Below is a small trained network, with its code and all its weights. Each question gives an input and a class and asks what happens when units are switched off, that is, made to give their printed mean instead of their output.

import numpy as np


def w(rows, s, z=0):
    codes = np.array(rows[::2]) - 128.0
    scale = np.full(codes.shape[1], s)
    scale[-1] = z or s
    return codes * scale


def norm(h):
    return h / np.sqrt((h * h).mean(-1, keepdims=True) + 1e-5)


def f(y):
    return np.maximum(y, 0)


def log_softmax(a):
    a = a - a.max(-1, keepdims=True)
    return a - np.log(np.exp(a).sum(-1, keepdims=True))


def net(x, mask):
    res = np.array(x, float).reshape(1, 7) / 4 @ E
    u = 0
    for l in range(3):
        y = f(norm(res) @ A[l][:, :-1].T + A[l][:, -1])
        res = res + np.where(mask[u : u + 8], y, B[l][:, -1]) @ B[l][:, :-1]
        u += 8
    return log_softmax(norm(res)[-1] @ U[:, :-1].T + U[:, -1])


A, B = {}, {}
E = w([
[67,103,64,74,96,47,111,153,71,234,176,125],'x0',
[56,169,217,48,112,210,137,82,63,99,178,93],'x1',
[130,62,146,165,3,156,132,46,63,86,87,163],'x2',
[30,28,184,189,196,189,39,182,136,169,153,73],'x3',
[94,61,190,165,65,93,18,222,103,184,87,46],'x4',
[139,177,96,169,107,29,38,227,196,112,38,187],'x5',
[200,42,135,190,99,154,214,150,154,129,112,40],'x6',
],0.0046)
A[0] = w([
[58,181,130,73,71,74,1,189,93,163,133,116,12],'L0N1',
[71,78,161,148,189,142,14,160,116,170,146,132,91],'L0N2',
[146,155,134,151,210,104,87,195,183,121,120,121,36],'L0N3',
[156,94,146,136,60,143,114,115,122,115,125,100,39],'L0N4',
[139,185,152,143,210,128,60,181,183,99,112,129,4],'L0N5',
[159,85,53,188,168,64,96,216,187,152,114,108,31],'L0N6',
[161,175,98,155,81,73,54,115,140,110,93,242,18],'L0N7',
[155,74,170,152,33,148,107,137,125,106,113,74,31],'L0N8',
],0.0092,0.0032)
B[0] = w([
[47,186,204,122,101,32,91,129,55,239,182,170,250],'L0N1',
[39,82,77,68,141,168,71,84,155,93,162,78,254],'L0N2',
[144,192,186,162,213,179,118,154,160,128,38,183,217],'L0N3',
[93,139,207,151,72,164,196,240,145,107,184,157,166],'L0N4',
[120,235,163,198,191,214,123,150,172,137,113,151,207],'L0N5',
[217,33,93,82,169,99,137,186,173,183,165,135,255],'L0N6',
[87,139,19,78,1,114,128,132,171,43,132,196,226],'L0N7',
[168,118,211,146,97,161,105,102,96,138,68,175,199],'L0N8',
],0.0074,0.0078)
A[1] = w([
[108,108,163,151,130,155,143,110,82,105,142,74,22],'L1N1',
[153,193,89,85,177,142,252,31,82,111,182,110,27],'L1N2',
[186,91,201,196,51,165,195,101,57,115,67,73,69],'L1N3',
[220,34,88,146,159,67,138,187,145,171,105,72,2],'L1N4',
[174,108,196,134,82,135,145,124,87,94,87,84,49],'L1N5',
[91,86,156,161,94,159,131,112,132,109,142,43,69],'L1N6',
[87,68,107,142,140,149,132,94,140,95,166,94,36],'L1N7',
[109,86,109,161,152,150,68,71,98,102,102,66,13],'L1N8',
],0.012,0.0018)
B[1] = w([
[127,74,71,156,85,126,113,136,159,130,75,95,188],'L1N1',
[213,198,124,11,204,165,206,65,23,199,141,158,254],'L1N2',
[65,142,175,218,77,160,107,166,184,107,217,254,236],'L1N3',
[245,24,154,97,124,80,161,150,194,205,127,121,223],'L1N4',
[106,136,126,184,116,145,160,109,132,95,230,179,189],'L1N5',
[80,101,123,170,111,154,131,82,144,47,174,124,202],'L1N6',
[141,99,165,75,121,162,112,171,105,97,88,104,183],'L1N7',
[133,65,121,106,144,147,226,140,85,122,102,50,168],'L1N8',
],0.0095,0.0082)
A[2] = w([
[145,193,129,196,208,163,88,185,136,103,68,96,3],'L2N1',
[154,157,49,96,44,94,130,112,119,23,46,128,73],'L2N2',
[154,247,119,194,243,143,121,184,197,74,82,53,65],'L2N3',
[72,161,141,126,130,44,62,138,89,129,160,61,39],'L2N4',
[89,81,112,131,125,154,102,92,98,68,75,32,15],'L2N5',
[94,83,130,147,144,140,78,98,94,86,110,16,29],'L2N6',
[167,201,21,145,42,35,135,71,117,22,107,177,46],'L2N7',
[77,148,119,158,81,22,59,115,27,195,109,66,47],'L2N8',
],0.011,0.0019)
B[2] = w([
[90,136,109,121,166,119,138,78,157,81,97,148,199],'L2N1',
[167,197,64,165,114,125,161,176,162,153,107,91,210],'L2N2',
[106,107,131,106,124,120,80,24,142,80,75,175,234],'L2N3',
[124,115,172,129,75,58,138,119,62,109,124,127,213],'L2N4',
[117,96,118,116,180,162,106,134,112,143,135,56,190],'L2N5',
[133,116,103,89,145,159,127,191,100,105,107,82,194],'L2N6',
[132,120,77,205,108,156,138,119,121,128,92,7,254],'L2N7',
[109,208,182,128,152,51,116,159,99,153,155,138,229],'L2N8',
],0.016,0.0061)
U = w([
[70,31,141,79,172,200,102,173,78,81,125,14,2],'0',
[178,191,6,203,57,124,174,157,150,127,74,44,194],'1',
[105,83,173,222,54,202,162,144,146,64,212,196,223],'2',
[103,134,126,110,209,132,69,45,214,70,26,195,120],'3',
[254,4,133,109,152,80,130,197,230,191,111,149,57],'4',
[61,178,189,110,109,3,78,174,57,170,145,121,222],'5',
[207,186,112,48,177,179,220,66,42,155,159,165,68],'6',
],0.009,0.00091)

Each question gives the input, the list of numbers given to net, and the class t.
The units are the neurons (one row each of A and B). Each row of codes is followed by its name. A weight is (code - 128) times the scale printed after its matrix; where a second scale follows, it is the last column's (A, B and U).
mask holds one flag per neuron, layer by layer. A switched-off neuron (its flag False) gives its mean, the last column of its row in B, instead of its output. The means were averaged over made-up inputs and are rounded, as every weight is.
A unit's drop is (log p(t) with every unit on - log p(t) with that unit switched off) / (log p(t) with every unit on - log p(t) with every unit switched off).
The circuit of an input: a set's keep is (log p(t) with only the set's units on - log p(t) with every unit switched off) / (log p(t) with every unit on - log p(t) with every unit switched off). Starting from the 12 units with the biggest drops (on a tie, the unit counted first), units are removed one at a time, each time the one whose removal leaves the highest keep (on an exact tie, the one counted first), for as long as the keep stays at least 0.8.
units of the circuit, in order: the units of the circuit, biggest drop first
top k neurons: the k neurons with the biggest drops, biggest first
top k neurons in layer l: the k neurons of layer l with the biggest drops, biggest first
drop of u: that unit's drop, to one decimal
input [6,-2,-5,0,-1,6,2], class 4: units of the circuit, in order : L0N6
input [-7,8,2,0,8,0,-3], class 2: units of the circuit, in order : L0N8, L1N5
input [-1,-6,2,0,4,8,-5], class 1: top 2 neurons : L0N7, L2N7
input [5,-7,3,2,1,-8,3], class 2: units of the circuit, in order : L1N3, L0N8, L0N2
input [-2,7,-8,8,-8,-3,-6], class 3: top 2 neurons in layer 1 : L1N4, L1N5
input [-1,-1,4,6,3,5,1], class 0: top 3 neurons : L0N2, L1N3, L1N4
input [7,2,-1,3,0,-8,-6], class 5: top 4 neurons : L0N1, L2N8, L2N4, L2N7
input [2,-3,-3,-3,-8,7,8], class 4: top 2 neurons : L0N6, L1N4
input [-7,-2,-5,8,1,8,7], class 3: top 2 neurons in layer 0 : L0N5, L0N3
input [-6,-5,4,3,8,-2,-7], class 0: top 4 neurons in layer 1 : L1N8, L1N3, L1N6, L1N2
input [-3,0,-1,-3,6,8,2], class 3: top 3 neurons in layer 1 : L1N4, L1N3, L1N2
input [6,1,-1,2,-2,-1,3], class 0: top 2 neurons in layer 0 : L0N6, L0N1
input [-6,-6,-5,6,-4,3,6], class 3: top 2 neurons : L0N3, L0N5
input [-7,-5,4,8,6,2,-4], class 0: top 2 neurons : L0N2, L1N8
input [1,3,2,-8,0,-2,7], class 2: units of the circuit, in order : L1N3
input [0,8,6,-3,-2,7,-5], class 1: top 2 neurons : L0N7, L2N7
input [0,-1,3,-8,0,-1,4], class 2: drop of L1N3 : 1.0
input [-3,-1,1,-5,8,6,7], class 4: drop of L0N6 : 3.1
input [-4,2,0,-5,3,6,-7], class 1: drop of L0N7 : 1.7
input [-5,1,1,-5,4,-4,2], class 2: drop of L1N2 : 0.0
input [5,-7,0,-5,1,-7,3], class 4: units of the circuit, in order : L1N4
